Below are the code and all the weights of a small trained network. Each question names an input and a class and asks about switching units off, where a switched-off unit gives its printed mean instead of its output.

import numpy as np


def w(rows, s, z=0):
    codes = np.array(rows[::2]) - 128.0
    scale = np.full(codes.shape[1], s)
    scale[-1] = z or s
    return codes * scale


def f(y):
    return y / 2 * (1 + np.tanh(0.7978845608 * (y + 0.044715 * y**3)))


def log_softmax(a):
    a = a - a.max(-1, keepdims=True)
    return a - np.log(np.exp(a).sum(-1, keepdims=True))


def net(x, mask):
    res = np.array(x, float).reshape(1, 4) / 4 @ E
    y = f(res @ A[0][:, :-1].T + A[0][:, -1])
    res = res + np.where(mask, y, B[0][:, -1]) @ B[0][:, :-1]
    return log_softmax(res[-1] @ U[:, :-1].T + U[:, -1])


A, B = {}, {}
E = w([
[96,204,136,122,239,139,129,187],'x0',
[148,75,122,108,228,128,125,1],'x1',
[231,62,131,170,168,122,126,202],'x2',
[254,241,121,87,111,110,129,89],'x3',
],0.0057)
A[0] = w([
[78,86,143,135,132,135,137,140,49],'neuron 1',
[113,152,130,143,38,149,141,196,53],'neuron 2',
[83,75,134,134,137,140,125,162,72],'neuron 3',
[188,79,121,155,157,111,145,191,46],'neuron 4',
[88,186,129,124,203,130,122,187,94],'neuron 5',
[147,80,134,137,43,136,144,90,58],'neuron 6',
[148,66,132,125,225,135,126,3,3],'neuron 7',
[252,233,134,109,92,133,129,99,56],'neuron 8',
[111,167,153,129,197,124,139,156,51],'neuron 9',
[75,61,137,139,142,131,130,166,99],'neuron 10',
[104,98,137,133,130,137,134,138,245],'neuron 11',
[154,70,118,118,42,114,113,105,100],'neuron 12',
[48,57,123,130,123,126,120,155,67],'neuron 13',
[208,61,128,143,133,137,126,180,144],'neuron 14',
[154,83,129,131,51,140,126,96,74],'neuron 15',
[42,173,124,112,66,135,127,70,117],'neuron 16',
[109,184,110,124,211,143,125,173,50],'neuron 17',
[84,87,124,136,131,133,124,149,75],'neuron 18',
[124,153,139,136,101,130,117,191,73],'neuron 19',
[192,78,139,126,156,142,108,175,39],'neuron 20',
[118,164,127,126,73,123,125,191,41],'neuron 21',
[194,189,134,119,117,130,124,113,5],'neuron 22',
[109,144,130,135,55,123,125,216,106],'neuron 23',
[39,199,133,118,100,130,129,61,2],'neuron 24',
],0.017,0.0072)
B[0] = w([
[139,87,42,163,78,119,131,150,163],'neuron 1',
[127,78,85,49,183,126,123,104,201],'neuron 2',
[127,123,54,171,93,114,151,136,180],'neuron 3',
[126,131,136,58,23,147,117,187,186],'neuron 4',
[130,69,220,184,130,132,139,106,214],'neuron 5',
[130,26,184,176,114,129,137,150,180],'neuron 6',
[126,63,61,2,230,114,128,113,254],'neuron 7',
[122,194,45,204,99,95,125,58,246],'neuron 8',
[141,31,156,151,96,135,126,161,168],'neuron 9',
[132,156,60,180,105,121,124,97,208],'neuron 10',
[135,230,177,140,151,109,137,28,224],'neuron 11',
[130,65,219,189,136,127,134,118,198],'neuron 12',
[131,132,51,185,91,101,132,107,216],'neuron 13',
[120,222,188,75,61,149,117,153,228],'neuron 14',
[130,48,169,190,136,152,130,156,178],'neuron 15',
[127,206,184,77,47,156,113,163,238],'neuron 16',
[125,44,203,168,106,135,127,122,191],'neuron 17',
[130,107,60,180,113,117,95,150,167],'neuron 18',
[130,79,101,88,177,129,129,151,164],'neuron 19',
[127,98,99,73,38,163,128,202,173],'neuron 20',
[129,70,65,74,166,123,115,143,172],'neuron 21',
[128,75,18,184,76,117,143,159,163],'neuron 22',
[131,125,118,43,210,116,134,90,221],'neuron 23',
[144,122,100,60,13,150,126,222,198],'neuron 24',
],0.032,0.0091)
U = w([
[133,158,86,167,96,89,131,90,128],'0',
[132,115,121,64,168,112,126,109,108],'1',
[134,174,160,91,69,149,118,169,114],'2',
[136,83,196,168,119,125,139,118,166],'3',
[113,255,197,146,184,116,137,76,255],'4',
[110,153,114,159,163,172,151,183,86],'5',
[103,161,128,145,162,111,141,197,93],'6',
[110,138,118,167,171,150,109,205,92],'7',
],0.01,0.0085)

Each question gives the input, the list of numbers given to net, and the class t.
The units are the neurons (one row each of A and B). Each row of codes is followed by its name. A weight is (code - 128) times the scale printed after its matrix; where a second scale follows, it is the last column's (A, B and U).
mask holds one flag per neuron, in row order. A switched-off neuron (its flag False) gives its mean, the last column of its row in B, instead of its output. The means were averaged over made-up inputs and are rounded, as every weight is.
A unit's drop is (log p(t) with every unit on - log p(t) with that unit switched off) / (log p(t) with every unit on - log p(t) with every unit switched off).
The circuit of an input: a set's keep is (log p(t) with only the set's units on - log p(t) with every unit switched off) / (log p(t) with every unit on - log p(t) with every unit switched off). Starting from the 12 units with the biggest drops (on a tie, the unit counted first), units are removed one at a time, each time the one whose removal leaves the highest keep (on an exact tie, the one counted first), for as long as the keep stays at least 0.8.
circuit, biggest first: the units of the circuit, biggest drop first
unit that matters most: the unit with the biggest drop
top k neurons: the k neurons with the biggest drops, biggest first
drop of u: that unit's drop, to one decimal
input [7,-4,-6,-5], class 3: top neuron	neuron 5
input [-2,3,8,7], class 2: top 2 neurons	neuron 14; neuron 4
input [8,-8,-8,-6], class 1: top 3 neurons	neuron 23; neuron 2; neuron 21
input [8,1,6,-7], class 3: top 4 neurons	neuron 5; neuron 17; neuron 8; neuron 9
input [-6,-7,0,1], class 1: top 2 neurons	neuron 23; neuron 2
input [1,4,-7,5], class 2: top 2 neurons	neuron 24; neuron 16
input [0,-7,6,-7], class 0: top 4 neurons	neuron 10; neuron 13; neuron 7; neuron 3
input [-3,4,5,-1], class 2: top 3 neurons	neuron 14; neuron 23; neuron 2
input [7,7,-8,7], class 2: top 4 neurons	neuron 24; neuron 16; neuron 13; neuron 10
input [4,7,5,-7], class 0: top 4 neurons	neuron 10; neuron 13; neuron 3; neuron 23
input [6,4,-6,4], class 2: top 3 neurons	neuron 24; neuron 16; neuron 12
input [8,5,3,-8], class 0: top 3 neurons	neuron 10; neuron 13; neuron 3
input [7,-6,-2,-1], class 3: top 2 neurons	neuron 5; neuron 7
input [-7,4,-8,-2], class 2: circuit, biggest first	neuron 16
input [-7,-3,-6,-3], class 3: top 4 neurons	neuron 12; neuron 6; neuron 15; neuron 14
input [7,3,4,-6], class 3: top 4 neurons	neuron 5; neuron 17; neuron 8; neuron 9
input [6,-8,5,-8], class 0: drop of neuron 10	5.8
input [2,-6,-1,-4], class 1: drop of neuron 23	0.2
input [4,1,7,-4], class 2: drop of neuron 15	0.0
input [7,-4,0,8], class 0: unit that matters most	neuron 8
input [3,5,-7,3], class 2: drop of neuron 24	0.5
